Below is a small trained network, with its code and all its weights. Each question gives an input and a target symbol and asks what happens when units are switched off, that is, made to give their printed mean instead of their output.

import numpy as np


def w(rows, s, z=0):
    codes = np.array(rows[::2]) - 128.0
    scale = np.full(codes.shape[1], s)
    scale[-1] = z or s
    return codes * scale


def f(y):
    return np.maximum(y, 0)


def softmax(a):
    e = np.exp(a - a.max(-1, keepdims=True))
    return e / e.sum(-1, keepdims=True)


def log_softmax(a):
    a = a - a.max(-1, keepdims=True)
    return a - np.log(np.exp(a).sum(-1, keepdims=True))


def net(x, mask):
    ids = ['ΔΘΛΞΠΨαβζμφ'.index(c) for c in x.split()]
    T = len(ids)
    res = E[ids] + P[:T]
    u = 0
    for l in range(2):
        r = res
        for j in range(2):
            rows = slice(4 * j, 4 * j + 4)
            q, k, v = (r @ M[l][rows].T for M in (Q, K, V))
            z = softmax(np.where(np.tri(T) > 0, q @ k.T / 4**0.5, -1e9)) @ v
            o = O[l][rows]
            res = res + np.where(mask[u + j], z, o[:, -1]) @ o[:, :-1]
        u += 2
        y = f(res @ A[l][:, :-1].T + A[l][:, -1])
        res = res + np.where(mask[u : u + 8], y, B[l][:, -1]) @ B[l][:, :-1]
        u += 8
    return log_softmax(res[-1] @ U[:, :-1].T + U[:, -1])


Q, K, V, O, A, B = {}, {}, {}, {}, {}, {}
E = w([
[105,216,120],'Δ',
[167,229,79],'Θ',
[155,209,145],'Λ',
[138,202,172],'Ξ',
[161,200,250],'Π',
[139,206,177],'Ψ',
[69,196,208],'α',
[156,237,4],'β',
[191,254,141],'ζ',
[90,203,166],'μ',
[144,200,199],'φ',
],0.0078)
P = w([
[86,138,93],'0',
[112,243,208],'1',
[210,70,215],'2',
[120,201,107],'3',
[59,160,162],'4',
[213,69,153],'5',
[141,180,103],'6',
[60,143,159],'7',
[230,67,99],'8',
[167,161,93],'9',
[63,124,154],'10',
[254,73,20],'11',
[192,136,91],'12',
[68,109,152],'13',
],0.013)
Q[0] = w([
[190,103,125],'0.h0',
[164,144,163],'0.h0',
[77,163,23],'0.h0',
[159,175,122],'0.h0',
[90,252,152],'0.h1',
[56,208,83],'0.h1',
[225,244,207],'0.h1',
[2,116,126],'0.h1',
],0.0087)
K[0] = w([
[95,174,207],'0.h0',
[119,152,107],'0.h0',
[154,37,102],'0.h0',
[188,98,169],'0.h0',
[239,11,60],'0.h1',
[185,3,102],'0.h1',
[170,116,59],'0.h1',
[75,34,222],'0.h1',
],0.0073)
V[0] = w([
[36,179,97],'0.h0',
[110,116,28],'0.h0',
[7,125,191],'0.h0',
[18,202,56],'0.h0',
[59,173,109],'0.h1',
[149,254,203],'0.h1',
[208,66,68],'0.h1',
[12,234,118],'0.h1',
],0.0074)
O[0] = w([
[44,151,66,176],'0.h0',
[94,232,50,117],'0.h0',
[107,18,78,79],'0.h0',
[102,145,41,208],'0.h0',
[65,88,110,142],'0.h1',
[223,2,68,255],'0.h1',
[101,211,168,136],'0.h1',
[169,78,86,177],'0.h1',
],0.0074,0.0048)
A[0] = w([
[3,71,86,117],'0.n0',
[151,192,154,57],'0.n1',
[132,175,172,42],'0.n2',
[70,89,116,55],'0.n3',
[59,163,103,80],'0.n4',
[197,40,179,123],'0.n5',
[61,133,160,148],'0.n6',
[192,143,71,248],'0.n7',
],0.014,0.011)
B[0] = w([
[86,110,177,143],'0.n0',
[178,124,121,145],'0.n1',
[116,212,106,133],'0.n2',
[157,9,66,129],'0.n3',
[79,149,66,150],'0.n4',
[105,143,83,177],'0.n5',
[191,95,69,143],'0.n6',
[77,100,145,251],'0.n7',
],0.013,0.021)
Q[1] = w([
[120,24,27],'1.h0',
[26,151,139],'1.h0',
[112,142,169],'1.h0',
[213,133,113],'1.h0',
[55,37,98],'1.h1',
[55,87,151],'1.h1',
[138,232,254],'1.h1',
[235,243,63],'1.h1',
],0.009)
K[1] = w([
[54,129,169],'1.h0',
[198,166,107],'1.h0',
[215,76,145],'1.h0',
[26,187,165],'1.h0',
[116,165,137],'1.h1',
[198,141,226],'1.h1',
[151,254,121],'1.h1',
[128,61,91],'1.h1',
],0.0084)
V[1] = w([
[190,1,155],'1.h0',
[195,120,83],'1.h0',
[66,109,92],'1.h0',
[217,52,110],'1.h0',
[113,120,134],'1.h1',
[187,119,84],'1.h1',
[70,90,147],'1.h1',
[125,128,133],'1.h1',
],0.0092)
O[1] = w([
[171,196,21,47],'1.h0',
[54,100,4,72],'1.h0',
[145,143,151,251],'1.h0',
[82,188,103,34],'1.h0',
[127,150,132,146],'1.h1',
[71,62,148,101],'1.h1',
[241,193,3,206],'1.h1',
[157,141,70,127],'1.h1',
],0.0046,0.019)
A[1] = w([
[191,122,87,155],'1.n0',
[147,123,192,254],'1.n1',
[87,97,64,133],'1.n2',
[2,162,115,102],'1.n3',
[159,233,126,43],'1.n4',
[115,70,173,20],'1.n5',
[162,101,131,184],'1.n6',
[132,137,58,126],'1.n7',
],0.016,0.0078)
B[1] = w([
[163,88,182,236],'1.n0',
[147,137,62,246],'1.n1',
[88,115,129,239],'1.n2',
[151,146,148,220],'1.n3',
[41,78,181,229],'1.n4',
[65,253,137,239],'1.n5',
[141,65,188,226],'1.n6',
[151,213,99,254],'1.n7',
],0.012,0.0081)
U = w([
[163,111,179,219],'Δ',
[91,86,152,99],'Θ',
[128,91,129,186],'Λ',
[138,130,114,166],'Ξ',
[108,126,63,84],'Π',
[136,131,101,78],'Ψ',
[122,250,57,130],'α',
[93,160,205,21],'β',
[101,102,97,88],'ζ',
[174,165,119,144],'μ',
[131,148,86,255],'φ',
],0.017,0.0052)

Each question gives the input, a string of symbols that net reads in full, and the target symbol t.
The units are the heads (4 rows each of Q, K, V and O) and the neurons (one row each of A and B). Each row of codes is followed by its name. A weight is (code - 128) times the scale printed after its matrix; where a second scale follows, it is the last column's (O, A, B and U).
mask holds one flag per unit, layer by layer, with each layer's heads first. A switched-off unit (its flag False) gives its mean, the last column of its rows in O or B, instead of its output. The means were averaged over made-up inputs and are rounded, as every weight is.
A unit's drop is (log p(t) with every unit on - log p(t) with that unit switched off) / (log p(t) with every unit on - log p(t) with every unit switched off).
The circuit of an input: a set's keep is (log p(t) with only the set's units on - log p(t) with every unit switched off) / (log p(t) with every unit on - log p(t) with every unit switched off). Starting from the 12 units with the biggest drops (on a tie, the unit counted first), units are removed one at a time, each time the one whose removal leaves the highest keep (on an exact tie, the one counted first), for as long as the keep stays at least 0.8.
circuit, biggest first: the units of the circuit, biggest drop first
top k neurons: the k neurons with the biggest drops, biggest first
top k neurons in layer l: the k neurons of layer l with the biggest drops, biggest first
which heads matter: for each layer, one digit per head in row order, 1 if its drop is at least 0.15 and else 0, layers parted by /
input β μ β Δ β Ξ, target β: which heads matter -> 11 / 10
input μ Δ Θ β μ Δ μ Θ Δ Ψ β Δ, target μ: which heads matter -> 11 / 11
input μ β β β Θ, target α: top 2 neurons -> 1.n7, 1.n6
input Δ Ξ β α Δ β Π β Δ μ Δ β β, target β: circuit, biggest first -> 1.n4, 0.h1
input Δ Δ β Δ β φ Δ Λ μ Ψ μ ζ, target Δ: circuit, biggest first -> 1.n0
input α Π Δ μ β Ξ, target α: which heads matter -> 11 / 10
input Λ β Θ β Λ β Δ μ β β α, target α: top 3 neurons -> 0.n6, 0.n4, 1.n6
input Θ β Δ, target Θ: circuit, biggest first -> 0.h1, 0.h0, 1.h0, 1.h1
input μ β Δ φ Δ β α Π, target Δ: which heads matter -> 11 / 00
input Δ μ Θ β Δ Π β Ψ Λ, target Δ: which heads matter -> 11 / 11
input β β Δ β μ Δ β α β β β β Δ β, target α: which heads matter -> 00 / 10
input Π Δ Δ β Θ β β β β, target Π: circuit, biggest first -> 1.h0, 0.n7, 0.n5, 0.h1
input β Λ Θ β μ Δ β β φ, target β: top 2 neurons in layer 0 -> 0.n4, 0.n0
input μ Δ Δ Θ μ α Θ β Ξ, target μ: top neuron in layer 0 -> 0.n5
input φ β Δ β β β Δ, target β: top 2 neurons -> 1.n4, 0.n7
input Θ β Δ Δ Ξ Λ Δ Δ ζ Θ μ β β, target β: top 3 neurons -> 1.n4, 0.n7, 0.n2
input Π Λ Δ Δ β β β β β, target Π: top 4 neurons in layer 1 -> 1.n7, 1.n2, 1.n4, 1.n5
input φ Δ Δ Λ Π, target Δ: circuit, biggest first -> 0.n7, 1.n5
input Θ μ β, target Θ: top 2 neurons in layer 0 -> 0.n5, 0.n4
input β β Θ φ μ ζ, target β: top 2 neurons -> 1.n5, 1.n6
input Λ Π Λ Δ Δ β β β Θ β Θ β Λ, target β: top 2 neurons -> 1.n4, 0.n2
input Δ Θ μ β Ξ μ Δ β β μ μ Ξ, target Δ: top 2 neurons in layer 1 -> 1.n0, 1.n6
input Δ β α μ ζ β β μ Π β β, target α: circuit, biggest first -> 1.h0
input Λ Δ β μ Δ β Δ β Δ Δ ζ μ, target Λ: top 4 neurons in layer 1 -> 1.n0, 1.n5, 1.n6, 1.n4
